-41 18 -6 26 4 38 21 69 19 23 49 -33 3 -49 23 -23 5 1 -49 -29 -33 19 -36
 -85 17 -43 -29 -26 17 24 -26 22 | (168)
4 28 26 17 3 -10 -10 7 1 -4 9 -5 -6 -15 26 -25 23 6 -16 -11 -20 -1 -6
 -26 -13 -60 -9 -67 2 33 -47 -16 | (110)
-43 20 -1 0 -11 6 -2 2 4 9 14 14 15 -5 18 -28 10 29 -41 -29 -22 19 -8
 -25 -13 -24 -10 -30 5 -6 -14 -1 | (181)
-12 -1 -9 18 13 0 -4 -2 44 -16 17 -24 36 -19 23 14 -22 2 -59 -43 -45 -1
 -94 -49 -3 -40 4 -60 10 6 12 25 | (86)
8 7 -1 13 4 0 -12 -12 62 -23 -11 -35 22 9 40 28 -1 -3 -45 -25 -7 9 -89
 -17 -13 -22 -20 -58 33 13 4 10 | (97)
-42 12 -18 1 -3 -3 -36 7 66 -18 1 -10 44 -4 37 -55 -14 4 -52 -36 -35 24
 -70 -29 -2 -25 -5 -59 20 -3 9 32 | (115)
-7 -21 -5 -34 14 0 0 -7 5 18 -25 37 -4 9 -17 -66 22 -9 -11 15 14 -5 63
 -17 -15 15 19 2 -72 8 -12 -17 | (115)
-6 1 15 -30 2 32 14 -49 -14 26 -5 -14 -3 24 18 24 -10 -20 -29 24 57 -23
 -8 -48 16 45 18 -1 -58 -6 -21 -7 | (28)
-20 28 -17 22 0 9 13 37 24 13 5 -36 15 -53 50 16 17 18 -48 -34 -56 4 -30
 -47 15 -59 -19 -34 12 -11 -35 8 | (43)
25 0 -19 14 2 -2 -2 11 13 -24 -28 -36 -19 -8 12 3 -3 -2 -10 -6 -26 -4 17
 -6 2 -61 18 -103 -7 40 -6 -41 | (43)
-16 -12 6 -30 -3 30 -2 -33 -13 13 7 13 -2 9 24 -45 -16 -8 -17 23 15 -8
 29 -17 -22 39 18 -50 -62 7 -24 -22 | (140)
7 17 -1 -14 31 4 6 8 10 -7 2 -23 5 5 16 -43 -12 3 -8 5 6 -24 11 7 -27
 -51 -17 -68 -18 36 -3 -15 | (97)
-6 16 8 -1 12 2 -20 -76 68 -28 0 -31 32 -11 32 26 -12 3 -50 -40 10 40
 -76 -54 -16 -2 12 -75 14 19 -25 10 | (181)
-25 -18 5 -23 17 24 1 2 -7 33 19 15 21 34 1 -54 -16 -11 -42 10 30 -32
 -23 -49 2 26 6 -36 -48 9 -7 -2 | (28)
-4 25 30 5 9 -17 1 -22 -16 -1 -2 -14 -11 -2 1 17 -1 1 -4 -1 -3 -13 -3 -9
 -11 -44 4 -99 -28 29 -9 -10 | (97)
-19 12 -3 -4 10 0 2 12 66 -32 -2 -46 37 10 44 -12 -23 -3 -63 -27 -25 18
 -87 -44 -32 -31 -9 -52 20 11 -11 15 | (168)
-33 3 -13 -2 35 17 -2 4 5 0 10 -17 -6 -35 18 -42 31 15 -28 -14 -13 22 8
 -24 6 -15 -14 -1 -6 -17 -24 -9 | (97)
-6 32 -5 11 10 -17 -19 -23 9 30 8 4 4 -42 1 -5 42 21 -11 -17 -22 2 16
 -37 25 -31 -7 5 -19 -8 -28 1 | (110)
-47 -13 28 -19 -17 33 14 -20 0 21 35 6 0 26 18 -47 -19 -15 -45 10 10 -5
 -15 -41 -20 52 17 -54 -36 15 -38 3 | (117)
30 13 3 4 -7 -15 -17 15 -7 -11 1 -13 -2 -16 10 35 33 -14 8 -18 -10 -3 33
 5 -8 -54 -8 -98 -24 28 13 -35 | (20)
13 -9 12 2 -8 -10 -1 -4 1 -23 4 -20 -8 12 8 8 10 1 0 -9 -1 6 15 19 -38
 -30 14 -87 20 49 3 -49 | (86)
-27 19 -13 5 -14 43 -5 -11 42 15 20 -17 15 -18 1 -39 24 19 -24 -37 10 26
 13 -58 -13 -21 -12 -32 -15 47 2 -16 | (110)
-36 -18 24 14 33 25 -6 -14 -67 6 26 42 1 -20 -19 -47 -26 -10 -11 -5 -5
 -34 -57 39 -12 30 -17 -58 -25 -44 42 3 | (140)
-18 -8 2 -15 20 43 3 4 3 41 -1 34 18 25 1 -80 0 -23 -29 6 8 -34 -9 -19 6
 44 -6 16 -58 -4 -11 4 | (28)
-8 1 -15 -19 2 -1 -43 -19 65 -42 1 -48 27 -9 51 3 -15 -25 -39 -27 -14 35
 -62 -24 -9 -19 2 -50 12 10 -1 6 | (86)
-9 -18 4 -22 -8 33 9 -20 8 27 11 12 24 37 -8 -58 -24 -6 -21 1 37 -22 12
 -8 -18 36 3 -24 -36 11 8 -1 | (28)
-33 15 11 -9 37 31 9 -24 -24 28 36 12 14 21 4 -30 -10 -11 -48 10 14 -39
 -25 -43 -6 15 -11 -46 -57 -16 -25 2 | (168)
-39 24 -3 7 -9 13 0 -6 14 33 9 -11 7 -41 8 -19 28 16 -23 -31 -9 24 12
 -14 13 -13 -16 -2 -4 -9 -2 5 | (28)
-38 -25 17 -20 45 39 3 -32 -27 17 45 10 10 16 10 -31 -8 -8 -42 11 42 -16
 -33 -37 -23 55 9 -51 -33 -2 -45 -23 | (43)
-35 0 18 -45 34 12 -3 15 -7 8 25 15 25 2 29 -59 -20 -39 -20 9 17 -35 -48
 -29 -6 -14 13 -19 -38 -10 -41 25 | (115)
-27 16 -14 14 16 1 -7 21 25 -6 -2 -30 15 -53 32 -2 21 4 -30 -16 -46 19 1
 -36 19 -25 -10 -22 -13 -23 -9 14 | (20)
-53 8 25 22 -4 23 -27 3 -20 -4 16 18 17 -9 31 -39 -27 -18 -26 0 -6 -14
 -84 33 -13 8 -36 -85 12 -30 26 17 | (140)
-6 -14 -3 -8 13 28 -1 -18 5 24 -9 17 -13 -25 16 -50 -4 -27 -20 18 -9 -22
 6 -14 9 16 9 -33 -60 -4 -25 -2 | (140)
-20 13 28 0 -2 3 3 -29 -14 -15 -33 -2 -6 16 6 -16 -28 -10 -13 11 -7 -13
 -36 47 -24 42 -19 -7 -14 -21 39 6 | (117)
-33 19 -16 4 5 15 -14 30 42 9 -11 -39 -4 -54 17 -59 19 -16 -20 -19 -11
 17 9 -6 10 -54 -39 6 4 13 -8 9 | (86)
-50 13 6 11 -6 25 19 43 19 23 10 -9 18 -35 14 -67 2 12 -32 -14 -17 12 7
 -49 -22 -30 -35 -10 0 21 -11 16 | (168)
-42 22 -3 18 10 -3 2 46 -9 21 30 -24 -1 -51 6 24 17 7 -30 -23 -17 2 -35
 -59 30 -56 -14 -25 -1 5 0 16 | (20)
-13 -20 6 -4 8 -1 -24 12 -20 -6 -1 11 4 4 -20 -48 -27 -18 -15 -12 -16
 -14 -13 9 -2 13 -10 -43 -39 -12 41 12 | (20)
-31 25 -20 32 38 3 -28 -26 62 -22 12 -24 24 -30 13 -19 -15 7 -54 -27 -34
 24 -69 -39 12 -42 -2 -37 13 5 -9 36 | (86)
-30 19 -33 9 7 -3 -31 -2 62 -26 7 -24 28 4 23 -12 -29 10 -48 -23 -30 23
 -72 -71 28 -53 27 -75 21 23 -9 22 | (181)
-31 25 20 18 33 27 -9 -23 -25 -19 24 -2 18 17 -2 -11 -43 -8 -16 -4 -25
 -8 -59 -17 -9 30 4 -74 -19 3 26 6 | (168)
-52 17 23 -4 9 13 -18 4 -37 -10 16 2 9 -5 9 -43 -17 6 -21 -19 11 5 -46 9
 -19 4 -31 -49 5 -11 41 5 | (115)
-13 22 -2 8 4 -16 -23 -20 29 -30 11 -24 23 27 15 44 -30 2 -41 -19 4 3
 -88 -38 4 -31 14 -40 10 -4 -8 32 | (20)
10 20 2 15 -38 -21 -12 33 -4 9 -28 16 -6 -30 -4 -33 28 4 31 -20 -37 3 55
 39 -23 -70 -15 -76 -12 35 18 -31 | (140)
-35 16 26 4 16 10 -11 -6 -19 -3 13 12 22 7 17 -28 -33 9 -41 -16 -27 6
 -62 -22 -11 22 -5 -46 -19 -1 18 15 | (28)
-20 17 -19 -19 -1 13 -25 3 53 -32 16 -27 45 3 60 -7 -20 1 -39 -28 -10 23
 -68 -53 -7 -29 12 -56 20 17 1 14 | (115)
-4 -25 27 4 0 -9 -22 -26 -31 -18 -9 28 -2 -1 -29 -36 -22 -6 9 -12 -28 -6
 -12 32 -17 31 11 -48 -28 -14 51 -5 | (110)
-39 -12 44 -3 15 13 11 -31 -57 -16 24 9 -2 9 5 38 -25 5 -22 -3 -11 5 -57
 -8 -25 58 14 -49 -24 -26 28 1 | (97)
-3 9 -21 -2 -11 -1 -2 -15 49 -9 -4 -43 31 1 22 27 -15 7 -50 -30 9 -9 -45
 -19 -9 -39 -18 -41 -1 -12 24 18 | (20)
-40 -10 25 -14 -3 33 0 -43 -49 26 3 46 7 25 5 -10 -5 -12 -13 18 19 -34
 -5 -45 1 40 35 -13 -60 -22 -52 -5 | (43)
-6 -12 7 2 -23 -5 -10 -12 27 11 0 -19 -19 -13 7 -30 -6 -6 -1 0 -8 4 28
 13 -12 -30 9 -114 -1 54 5 -16 | (97)
-40 6 -9 17 35 20 -5 0 17 3 6 -24 -2 -66 25 -47 33 -2 -44 -22 -53 20 -1
 -41 23 -11 -5 -13 -17 -26 -38 3 | (86)
-27 27 24 20 16 37 -24 -34 -29 -30 23 -7 20 31 7 -11 -26 -4 -19 -18 -9
 -1 -52 10 -20 43 -21 -72 -7 -4 35 -8 | (86)
-29 13 7 22 -15 20 29 40 18 6 18 -17 -2 -39 22 -27 18 14 -48 -28 -32 24
 -4 -25 -19 -25 -36 -22 8 5 -14 9 | (117)
-13 30 -19 2 -29 -20 -23 -15 70 -8 -6 -39 33 23 56 13 -20 15 -53 -17 -41
 10 -80 -35 4 -1 -1 -41 35 11 5 18 | (117)
-15 -33 -1 -32 20 31 7 -14 -3 7 14 -3 5 10 20 -36 -14 -22 -28 9 19 -33
 -20 -33 1 8 16 -38 -40 -10 -18 -3 | (97)
-22 4 3 -22 -12 14 -32 -36 40 -23 -9 -21 49 -9 66 -25 -37 -10 -45 -23 3
 4 -58 -12 -35 -16 -20 -69 -4 -12 -11 17 | (43)
-31 36 3 14 25 16 -2 6 21 7 18 -12 2 -43 17 -22 16 15 -35 -20 -45 26 -8
 -50 -2 -22 -10 -30 -35 22 -13 2 | (110)
-21 19 28 6 -2 5 -10 4 -18 1 -1 -16 -12 -33 24 -20 -34 -19 -21 -6 -7 -4
 -56 23 -9 -4 -37 -53 -10 -11 15 20 | (140)
-8 -14 -14 -7 -2 7 -7 -26 -6 31 -4 34 4 8 -7 -56 -7 0 -12 18 0 -36 23 6
 5 13 11 -23 -45 -25 -13 -2 | (140)
-1 41 21 -12 -38 27 -8 5 5 9 5 -27 -4 -19 55 -14 -10 -23 10 -2 40 -11 -7
 33 -29 -53 -45 -56 15 36 -18 -8 | (140)
-27 5 15 10 -11 43 4 -23 -46 -5 -24 11 -21 23 -10 -27 -42 -2 -20 9 6 -16
 -9 15 12 52 -20 -3 -26 -38 41 10 | (181)
-20 8 -18 7 10 -4 -18 -1 42 -28 -12 -20 28 15 13 -15 -38 13 -44 -13 -13
 11 -53 -24 -19 -27 -1 -57 2 11 6 12 | (43)
-43 17 -6 4 -34 28 1 44 8 31 2 -11 2 -25 10 -36 1 -4 -29 -25 -8 -5 0 -43
 18 -38 -32 19 -21 -2 -1 33 | (20)
-13 13 -17 -2 -3 -5 -31 -29 94 0 5 -24 36 6 34 -30 -30 -3 -56 -36 -30 -4
 -103 -15 -11 -35 0 -69 13 29 13 23 | (110)
-52 12 -3 15 -24 48 13 62 20 39 -14 -7 8 -49 50 -47 23 -5 -41 -16 -27 -2
 -10 -40 2 -29 -49 -1 -5 7 -23 7 | (43)
-29 5 -13 -19 42 33 -9 -46 15 46 17 21 12 -7 -13 -108 -27 -12 -26 9 6
 -35 2 -16 0 25 6 -43 -81 10 -20 8 | (140)
9 -17 17 -29 -34 23 -6 10 3 -14 -6 -19 0 -1 26 -45 -3 -27 23 -8 35 3 36
 12 -28 -18 -5 -80 15 47 -4 -40 | (181)
-45 14 -16 4 34 -1 -21 -15 64 -6 -1 -40 24 -41 42 -19 -8 -4 -56 -14 -40
 20 -69 -45 10 -18 -1 -31 2 5 -6 21 | (86)
-10 19 41 14 19 -11 -12 -35 -25 -15 30 2 -14 -8 -5 13 1 -2 16 -4 10 7
 -12 14 -19 -32 13 -95 9 30 -28 -8 | (97)
-17 26 27 -7 -10 24 -3 -19 33 -4 -28 -28 -1 3 27 -40 -7 -22 -14 -2 29 4
 -2 1 -29 -18 -21 -92 -9 56 -10 -20 | (181)
-20 6 -36 4 16 9 -17 -17 50 -18 -11 -22 37 -1 13 11 -10 11 -38 -24 -23
 16 -46 -55 5 -13 22 -41 -14 3 4 1 | (43)
